Below is a small trained network, with its code and all its weights. Each question gives an input and a class and asks what happens when units are switched off, that is, made to give their printed mean instead of their output.

import numpy as np


def w(rows, s, z=0):
    codes = np.array(rows[::2]) - 128.0
    scale = np.full(codes.shape[1], s)
    scale[-1] = z or s
    return codes * scale


def norm(h):
    return h / np.sqrt((h * h).mean(-1, keepdims=True) + 1e-5)


def f(y):
    return y / 2 * (1 + np.tanh(0.7978845608 * (y + 0.044715 * y**3)))


def log_softmax(a):
    a = a - a.max(-1, keepdims=True)
    return a - np.log(np.exp(a).sum(-1, keepdims=True))


def net(x, mask):
    res = np.array(x, float).reshape(1, 3) / 4 @ E
    u = 0
    for l in range(3):
        y = f(norm(res) @ A[l][:, :-1].T + A[l][:, -1])
        res = res + np.where(mask[u : u + 9], y, B[l][:, -1]) @ B[l][:, :-1]
        u += 9
    return log_softmax(norm(res)[-1] @ U[:, :-1].T + U[:, -1])


A, B = {}, {}
E = w([
[253,67,115,161,92,153],'x0',
[117,85,122,220,206,76],'x1',
[112,127,99,137,37,36],'x2',
],0.0024)
A[0] = w([
[121,71,81,130,184,108,97],'L0N0',
[155,177,146,44,57,145,125],'L0N1',
[77,73,119,123,53,97,83],'L0N2',
[175,101,92,151,115,108,255],'L0N3',
[95,93,132,155,138,184,81],'L0N4',
[108,114,64,182,156,105,10],'L0N5',
[86,170,136,97,174,62,206],'L0N6',
[168,114,115,81,136,104,58],'L0N7',
[117,95,4,149,192,92,81],'L0N8',
],0.0042,0.0021)
B[0] = w([
[139,202,177,108,73,136,143],'L0N0',
[140,188,235,160,76,160,227],'L0N1',
[152,155,87,147,151,203,154],'L0N2',
[131,177,146,25,253,122,250],'L0N3',
[117,150,58,83,97,157,116],'L0N4',
[120,153,200,164,94,80,110],'L0N5',
[224,92,163,55,181,140,255],'L0N6',
[72,89,153,121,100,117,94],'L0N7',
[170,175,218,158,69,168,156],'L0N8',
],0.0031,0.0017)
A[1] = w([
[199,70,93,185,95,137,53],'L1N0',
[80,113,215,154,100,140,37],'L1N1',
[165,140,160,72,181,128,244],'L1N2',
[110,139,16,125,24,43,154],'L1N3',
[234,65,122,174,101,184,39],'L1N4',
[122,66,129,193,196,117,75],'L1N5',
[46,163,126,78,159,128,152],'L1N6',
[5,179,122,132,155,109,2],'L1N7',
[106,108,64,146,39,2,215],'L1N8',
],0.004,0.00081)
B[1] = w([
[136,64,159,87,152,65,131],'L1N0',
[136,139,116,125,161,112,116],'L1N1',
[120,166,75,144,90,137,255],'L1N2',
[154,105,159,126,211,205,157],'L1N3',
[123,125,111,100,158,84,173],'L1N4',
[96,130,160,128,31,184,169],'L1N5',
[184,122,108,143,121,113,191],'L1N6',
[228,19,148,85,137,78,153],'L1N7',
[103,133,77,161,216,252,176],'L1N8',
],0.0045,0.0021)
A[2] = w([
[110,97,171,84,55,40,101],'L2N0',
[70,138,134,105,158,115,93],'L2N1',
[110,87,192,254,146,76,21],'L2N2',
[154,61,143,44,168,12,89],'L2N3',
[143,126,112,89,155,183,192],'L2N4',
[89,187,136,136,127,100,172],'L2N5',
[60,127,126,199,151,101,7],'L2N6',
[125,110,116,125,195,187,114],'L2N7',
[65,148,146,86,142,170,103],'L2N8',
],0.006,0.002)
B[2] = w([
[112,102,111,232,170,230,152],'L2N0',
[192,95,96,160,81,129,118],'L2N1',
[125,200,209,78,3,216,195],'L2N2',
[238,127,106,50,172,91,233],'L2N3',
[84,106,152,209,151,101,255],'L2N4',
[128,102,102,133,115,49,161],'L2N5',
[154,166,171,92,123,186,117],'L2N6',
[118,137,33,205,118,175,224],'L2N7',
[208,84,127,146,131,167,163],'L2N8',
],0.0048,0.0027)
U = w([
[130,204,220,104,31,210,184],'0',
[99,121,65,221,183,216,188],'1',
[215,111,105,58,187,88,202],'2',
[59,173,110,147,85,6,149],'3',
[64,98,135,92,119,118,3],'4',
[64,78,141,98,115,115,19],'5',
[65,91,132,93,114,118,4],'6',
[46,81,130,78,119,122,9],'7',
],0.012,0.0052)

Each question gives the input, the list of numbers given to net, and the class t.
The units are the neurons (one row each of A and B). Each row of codes is followed by its name. A weight is (code - 128) times the scale printed after its matrix; where a second scale follows, it is the last column's (A, B and U).
mask holds one flag per neuron, layer by layer. A switched-off neuron (its flag False) gives its mean, the last column of its row in B, instead of its output. The means were averaged over made-up inputs and are rounded, as every weight is.
A unit's drop is (log p(t) with every unit on - log p(t) with that unit switched off) / (log p(t) with every unit on - log p(t) with every unit switched off).
The circuit of an input: a set's keep is (log p(t) with only the set's units on - log p(t) with every unit switched off) / (log p(t) with every unit on - log p(t) with every unit switched off). Starting from the 12 units with the biggest drops (on a tie, the unit counted first), units are removed one at a time, each time the one whose removal leaves the highest keep (on an exact tie, the one counted first), for as long as the keep stays at least 0.8.
circuit, biggest first: the units of the circuit, biggest drop first
most important unit: the unit with the biggest drop
k most important neurons: the k neurons with the biggest drops, biggest first
top k neurons in layer l: the k neurons of layer l with the biggest drops, biggest first
input [6,8,8], class 0: 2 most important neurons : L2N2, L0N8
input [-8,5,0], class 2: circuit, biggest first : L1N7
input [-5,6,-5], class 0: circuit, biggest first : L1N8, L0N3, L2N2
input [-5,6,7], class 1: 2 most important neurons : L1N8, L0N1
input [-5,6,6], class 0: circuit, biggest first : L2N2, L2N6
input [7,7,-6], class 0: top 4 neurons in layer 1 : L1N5, L1N8, L1N7, L1N3
input [-3,3,2], class 3: top 4 neurons in layer 1 : L1N2, L1N0, L1N4, L1N3
input [-6,-4,6], class 1: circuit, biggest first : L0N3, L1N8, L1N3
input [-6,3,-4], class 2: circuit, biggest first : L1N7, L2N3
input [8,4,-6], class 2: 2 most important neurons : L1N0, L1N8
input [-3,1,-3], class 3: 3 most important neurons : L0N6, L1N8, L1N3
input [4,-3,-1], class 2: 2 most important neurons : L1N4, L1N5
input [5,5,2], class 0: 4 most important neurons : L2N2, L0N6, L1N5, L1N7
input [-6,3,7], class 1: most important unit : L1N8
input [-5,5,7], class 1: 2 most important neurons : L1N8, L0N1
input [3,-2,4], class 1: 3 most important neurons : L0N6, L1N3, L0N8
input [-8,3,-6], class 2: 2 most important neurons : L1N7, L1N8
input [3,3,-1], class 3: top 2 neurons in layer 0 : L0N3, L0N0
input [0,3,-2], class 3: top 2 neurons in layer 1 : L1N8, L1N2
input [-5,-3,-3], class 2: most important neuron : L1N8
input [-7,-6,6], class 2: top 2 neurons in layer 2 : L2N2, L2N8
